Below is a small trained network, with its code and all its weights. Each question gives an input and a class and asks what happens when units are switched off, that is, made to give their printed mean instead of their output.

import numpy as np


def w(rows, s, z=0):
    codes = np.array(rows[::2]) - 128.0
    scale = np.full(codes.shape[1], s)
    scale[-1] = z or s
    return codes * scale


def f(y):
    return np.maximum(y, 0)


def log_softmax(a):
    a = a - a.max(-1, keepdims=True)
    return a - np.log(np.exp(a).sum(-1, keepdims=True))


def net(x, mask):
    res = np.array(x, float).reshape(1, 5) / 4 @ E
    y = f(res @ A[0][:, :-1].T + A[0][:, -1])
    res = res + np.where(mask, y, B[0][:, -1]) @ B[0][:, :-1]
    return log_softmax(res[-1] @ U[:, :-1].T + U[:, -1])


A, B = {}, {}
E = w([
[94,103,86,236,187,105,185],'x0',
[68,69,2,39,178,85,37],'x1',
[194,81,149,189,154,158,58],'x2',
[112,186,222,94,232,128,55],'x3',
[57,50,173,193,95,122,74],'x4',
],0.0085)
A[0] = w([
[107,149,78,105,62,169,180,159],'N1',
[123,128,133,96,114,177,93,168],'N2',
[180,214,114,120,53,148,201,198],'N3',
[57,153,83,114,255,88,103,254],'N4',
[162,146,210,17,115,172,111,203],'N5',
[139,168,180,81,84,89,50,165],'N6',
[57,75,148,203,96,114,140,248],'N7',
[170,118,18,52,228,108,79,193],'N8',
[201,187,124,110,94,150,175,140],'N9',
[78,98,49,152,56,94,164,180],'N10',
[114,124,104,148,53,115,158,184],'N11',
[102,133,148,120,103,158,151,49],'N12',
[226,140,141,134,109,218,182,114],'N13',
[94,120,139,126,154,93,145,72],'N14',
[165,130,190,226,175,205,126,242],'N15',
[98,79,53,90,79,88,151,137],'N16',
[81,174,193,22,125,145,99,168],'N17',
[49,81,66,138,132,105,172,229],'N18',
[103,176,136,26,116,159,85,204],'N19',
[121,148,164,48,144,200,111,109],'N20',
[36,169,137,132,180,36,159,163],'N21',
],0.0089,0.0029)
B[0] = w([
[155,134,110,71,80,143,176,190],'N1',
[134,148,159,153,151,82,133,166],'N2',
[195,207,57,166,92,166,196,238],'N3',
[85,111,88,123,247,147,90,222],'N4',
[143,250,127,184,115,82,64,241],'N5',
[169,172,180,138,121,78,103,205],'N6',
[69,64,173,198,80,123,201,209],'N7',
[201,100,72,94,229,77,117,234],'N8',
[198,212,57,138,109,165,123,208],'N9',
[116,123,131,96,96,84,224,201],'N10',
[114,131,111,119,42,124,176,181],'N11',
[137,123,98,144,123,116,121,144],'N12',
[156,171,110,165,132,165,134,211],'N13',
[44,155,112,94,139,133,135,143],'N14',
[151,109,172,162,138,202,80,246],'N15',
[132,130,160,61,99,89,173,192],'N16',
[87,214,146,150,117,75,75,228],'N17',
[55,90,94,81,117,109,161,199],'N18',
[153,179,140,108,137,2,94,221],'N19',
[125,176,131,117,121,90,75,193],'N20',
[66,164,87,139,157,148,136,188],'N21',
],0.0077,0.011)
U = w([
[158,89,44,100,234,112,115,207],'0',
[31,132,120,191,183,171,166,93],'1',
[178,105,254,212,160,244,94,228],'2',
[156,115,140,105,141,178,130,1],'3',
[134,132,114,14,105,129,201,80],'4',
[120,44,136,220,89,107,192,162],'5',
[218,196,57,178,132,241,171,124],'6',
[153,193,167,157,146,52,82,104],'7',
],0.0087,0.0034)

Each question gives the input, the list of numbers given to net, and the class t.
The units are the neurons (one row each of A and B). Each row of codes is followed by its name. A weight is (code - 128) times the scale printed after its matrix; where a second scale follows, it is the last column's (A, B and U).
mask holds one flag per neuron, in row order. A switched-off neuron (its flag False) gives its mean, the last column of its row in B, instead of its output. The means were averaged over made-up inputs and are rounded, as every weight is.
A unit's drop is (log p(t) with every unit on - log p(t) with that unit switched off) / (log p(t) with every unit on - log p(t) with every unit switched off).
The circuit of an input: a set's keep is (log p(t) with only the set's units on - log p(t) with every unit switched off) / (log p(t) with every unit on - log p(t) with every unit switched off). Starting from the 12 units with the biggest drops (on a tie, the unit counted first), units are removed one at a time, each time the one whose removal leaves the highest keep (on an exact tie, the one counted first), for as long as the keep stays at least 0.8.
units of the circuit, in order: the units of the circuit, biggest drop first
unit that matters most: the unit with the biggest drop
top k neurons: the k neurons with the biggest drops, biggest first
drop of u: that unit's drop, to one decimal
input [3,1,-6,6,1], class 1: units of the circuit, in order => N21, N4
input [3,8,-2,-4,6], class 4: units of the circuit, in order => N16, N10
input [-1,5,-4,0,-3], class 0: unit that matters most => N8
input [5,6,-4,0,8], class 1: units of the circuit, in order => N7, N21
input [1,-5,-7,4,5], class 1: units of the circuit, in order => N21, N19, N7
input [4,-2,0,7,-4], class 2: top 2 neurons => N15, N19
input [3,-3,4,-5,0], class 5: units of the circuit, in order => N7, N5
input [-8,8,-7,-3,-4], class 7: top 3 neurons => N19, N17, N5
input [7,-2,6,7,-8], class 2: units of the circuit, in order => N15, N3
input [-2,-8,-5,-5,7], class 5: top 2 neurons => N7, N5
input [0,8,5,7,5], class 0: top 2 neurons => N4, N8
input [3,1,-8,6,0], class 0: top 2 neurons => N4, N7
input [7,4,-2,5,1], class 0: top 2 neurons => N8, N4
input [7,-1,4,7,8], class 2: units of the circuit, in order => N15
input [8,1,-5,1,-3], class 1: top 2 neurons => N21, N19
input [8,-2,-1,8,3], class 1: top 2 neurons => N21, N4
input [2,-5,-7,0,4], class 5: drop of N4 => 0.1
input [2,5,8,-6,4], class 5: drop of N14 => 0.0
input [8,0,-7,-8,2], class 4: drop of N16 => 0.4
input [3,4,-3,-4,6], class 5: units of the circuit, in order => N7
input [-5,0,-1,-4,1], class 4: drop of N15 => 0.2
